Here is a tiny trained network, its code and every weight. The questions are about switching its units off for an input and a class, where a switched-off unit gives its printed mean instead of its output.

import numpy as np


def w(rows, s, z=0):
    codes = np.array(rows[::2]) - 128.0
    scale = np.full(codes.shape[1], s)
    scale[-1] = z or s
    return codes * scale


def norm(h):
    return h / np.sqrt((h * h).mean(-1, keepdims=True) + 1e-5)


def f(y):
    return np.maximum(y, 0)


def log_softmax(a):
    a = a - a.max(-1, keepdims=True)
    return a - np.log(np.exp(a).sum(-1, keepdims=True))


def net(x, mask):
    res = np.array(x, float).reshape(1, 7) / 4 @ E
    u = 0
    for l in range(3):
        y = f(norm(res) @ A[l][:, :-1].T + A[l][:, -1])
        res = res + np.where(mask[u : u + 13], y, B[l][:, -1]) @ B[l][:, :-1]
        u += 13
    return log_softmax(norm(res)[-1] @ U[:, :-1].T + U[:, -1])


A, B = {}, {}
E = w([
[129,128,129,128,129],'x0',
[254,192,54,103,162],'x1',
[149,30,66,120,107],'x2',
[77,137,99,65,181],'x3',
[127,128,127,126,128],'x4',
[125,111,115,200,210],'x5',
[195,68,233,87,182],'x6',
],0.0065)
A[0] = w([
[94,74,75,67,177,114],'L0N0',
[131,184,168,43,27,69],'L0N1',
[91,217,202,99,140,73],'L0N2',
[192,137,139,89,163,131],'L0N3',
[93,159,124,57,165,103],'L0N4',
[77,169,135,61,216,118],'L0N5',
[183,134,180,210,81,2],'L0N6',
[112,80,194,110,142,126],'L0N7',
[125,210,202,138,170,36],'L0N8',
[154,100,166,93,164,30],'L0N9',
[121,236,171,147,137,89],'L0N10',
[115,138,126,233,230,90],'L0N11',
[153,11,77,75,88,36],'L0N12',
],0.012,0.0058)
B[0] = w([
[167,116,143,172,81,226],'L0N0',
[136,75,108,54,137,237],'L0N1',
[142,67,107,177,153,231],'L0N2',
[110,175,118,124,161,228],'L0N3',
[162,109,151,138,103,197],'L0N4',
[166,136,147,161,56,241],'L0N5',
[182,130,148,160,42,175],'L0N6',
[102,170,142,134,152,226],'L0N7',
[142,84,114,167,167,202],'L0N8',
[140,162,151,130,144,163],'L0N9',
[132,78,72,160,135,239],'L0N10',
[132,74,110,4,88,255],'L0N11',
[140,85,115,172,185,218],'L0N12',
],0.014,0.0047)
A[1] = w([
[160,176,233,110,169,62],'L1N0',
[178,186,153,116,162,59],'L1N1',
[2,124,212,121,120,15],'L1N2',
[163,97,176,47,107,102],'L1N3',
[157,81,131,135,202,46],'L1N4',
[130,153,113,70,105,118],'L1N5',
[73,190,76,149,93,99],'L1N6',
[162,92,140,145,145,41],'L1N7',
[81,154,95,84,138,71],'L1N8',
[41,121,165,142,105,3],'L1N9',
[154,130,152,149,179,74],'L1N10',
[185,134,156,185,74,57],'L1N11',
[187,102,149,142,116,68],'L1N12',
],0.011,0.0047)
B[1] = w([
[17,192,234,119,225,178],'L1N0',
[59,162,146,110,88,166],'L1N1',
[25,44,155,175,2,176],'L1N2',
[73,79,149,39,174,253],'L1N3',
[67,99,185,147,142,229],'L1N4',
[113,120,146,132,207,180],'L1N5',
[56,198,120,26,160,160],'L1N6',
[114,128,184,154,106,193],'L1N7',
[94,137,149,150,147,141],'L1N8',
[91,87,72,142,49,153],'L1N9',
[30,149,213,195,112,177],'L1N10',
[187,189,194,53,53,220],'L1N11',
[134,104,181,102,110,234],'L1N12',
],0.0059,0.0038)
A[2] = w([
[123,108,30,150,52,37],'L2N0',
[124,130,132,118,123,53],'L2N1',
[214,160,102,98,170,113],'L2N2',
[153,79,102,205,130,1],'L2N3',
[61,209,42,128,83,89],'L2N4',
[73,211,133,129,139,136],'L2N5',
[145,84,166,47,49,207],'L2N6',
[102,138,149,57,124,66],'L2N7',
[146,100,98,194,179,122],'L2N8',
[209,248,100,116,197,111],'L2N9',
[49,97,206,168,62,120],'L2N10',
[101,117,67,83,105,189],'L2N11',
[182,165,167,144,22,39],'L2N12',
],0.013,0.0042)
B[2] = w([
[143,117,232,114,134,196],'L2N0',
[120,127,126,134,74,128],'L2N1',
[18,96,72,157,39,167],'L2N2',
[202,109,156,181,144,170],'L2N3',
[119,117,254,158,165,156],'L2N4',
[88,189,101,223,197,138],'L2N5',
[187,218,77,123,207,248],'L2N6',
[161,98,97,198,147,150],'L2N7',
[94,103,156,199,99,172],'L2N8',
[18,131,35,139,20,160],'L2N9',
[131,192,2,112,82,211],'L2N10',
[106,140,176,125,232,196],'L2N11',
[152,226,113,169,186,166],'L2N12',
],0.0082,0.011)
U = w([
[122,147,123,148,147,234],'0',
[138,57,148,183,116,106],'1',
[58,145,63,127,65,108],'2',
[136,107,125,46,172,98],'3',
[72,186,248,133,154,96],'4',
[135,152,114,148,148,173],'5',
[202,194,131,137,90,95],'6',
[131,132,192,80,65,1],'7',
],0.017,0.014)

Each question gives the input, the list of numbers given to net, and the class t.
The units are the neurons (one row each of A and B). Each row of codes is followed by its name. A weight is (code - 128) times the scale printed after its matrix; where a second scale follows, it is the last column's (A, B and U).
mask holds one flag per neuron, layer by layer. A switched-off neuron (its flag False) gives its mean, the last column of its row in B, instead of its output. The means were averaged over made-up inputs and are rounded, as every weight is.
A unit's drop is (log p(t) with every unit on - log p(t) with that unit switched off) / (log p(t) with every unit on - log p(t) with every unit switched off).
The circuit of an input: a set's keep is (log p(t) with only the set's units on - log p(t) with every unit switched off) / (log p(t) with every unit on - log p(t) with every unit switched off). Starting from the 12 units with the biggest drops (on a tie, the unit counted first), units are removed one at a time, each time the one whose removal leaves the highest keep (on an exact tie, the one counted first), for as long as the keep stays at least 0.8.
units of the circuit, in order: the units of the circuit, biggest drop first
most important unit: the unit with the biggest drop
k most important neurons: the k neurons with the biggest drops, biggest first
top k neurons in layer l: the k neurons of layer l with the biggest drops, biggest first
input [-4,-5,2,-5,4,4,-6], class 4: most important unit -> L2N4
input [-4,0,-8,4,-5,1,7], class 1: units of the circuit, in order -> [L0N2, L2N6]
input [4,-3,-6,-8,1,1,-7], class 6: 3 most important neurons -> [L0N6, L0N3, L1N11]
input [-5,-8,7,2,-2,-4,6], class 2: units of the circuit, in order -> [L2N10, L0N7]
input [8,8,-4,-5,-7,7,1], class 2: units of the circuit, in order -> [L2N2, L2N9]
input [0,2,3,-6,4,4,-1], class 6: units of the circuit, in order -> [L0N6, L1N11]
input [7,1,7,-6,-3,5,8], class 4: 2 most important neurons -> [L0N10, L0N2]
input [4,8,-4,-2,-1,8,4], class 2: 4 most important neurons -> [L0N3, L2N2, L2N9, L0N1]
input [-5,1,6,6,-2,0,-3], class 1: units of the circuit, in order -> [L0N12, L2N6]
input [-4,4,-2,0,1,-1,2], class 2: units of the circuit, in order -> [L0N3, L2N9]
input [0,2,-8,7,-5,-2,3], class 1: 3 most important neurons -> [L0N2, L0N8, L0N10]
input [0,0,-3,-2,-5,6,7], class 4: units of the circuit, in order -> [L1N0, L0N7]
input [-6,-5,5,8,-4,1,8], class 4: 3 most important neurons -> [L0N7, L1N0, L0N10]
input [6,2,-3,-6,6,-8,-1], class 3: most important unit -> L0N1
input [1,2,8,-4,-1,-8,-8], class 1: units of the circuit, in order -> [L0N12, L2N0]
input [2,6,5,0,0,-5,4], class 2: 3 most important neurons -> [L0N3, L0N11, L0N2]
input [-8,6,-8,-4,-6,8,2], class 1: 3 most important neurons -> [L0N8, L0N10, L0N1]
input [2,7,-6,4,0,8,2], class 3: 2 most important neurons -> [L0N11, L0N7]
input [-8,-8,-7,-5,5,4,8], class 2: units of the circuit, in order -> [L2N10, L1N2, L0N12]
input [-7,-5,1,0,2,8,5], class 3: units of the circuit, in order -> [L0N11]
input [6,7,-1,4,1,-8,-5], class 3: 2 most important neurons -> [L0N1, L2N11]
input [-5,-6,-4,3,6,-6,4], class 0: top 3 neurons in layer 0 -> [L0N1, L0N11, L0N7]
input [1,8,7,-1,-3,5,2], class 2: 2 most important neurons -> [L0N3, L0N2]
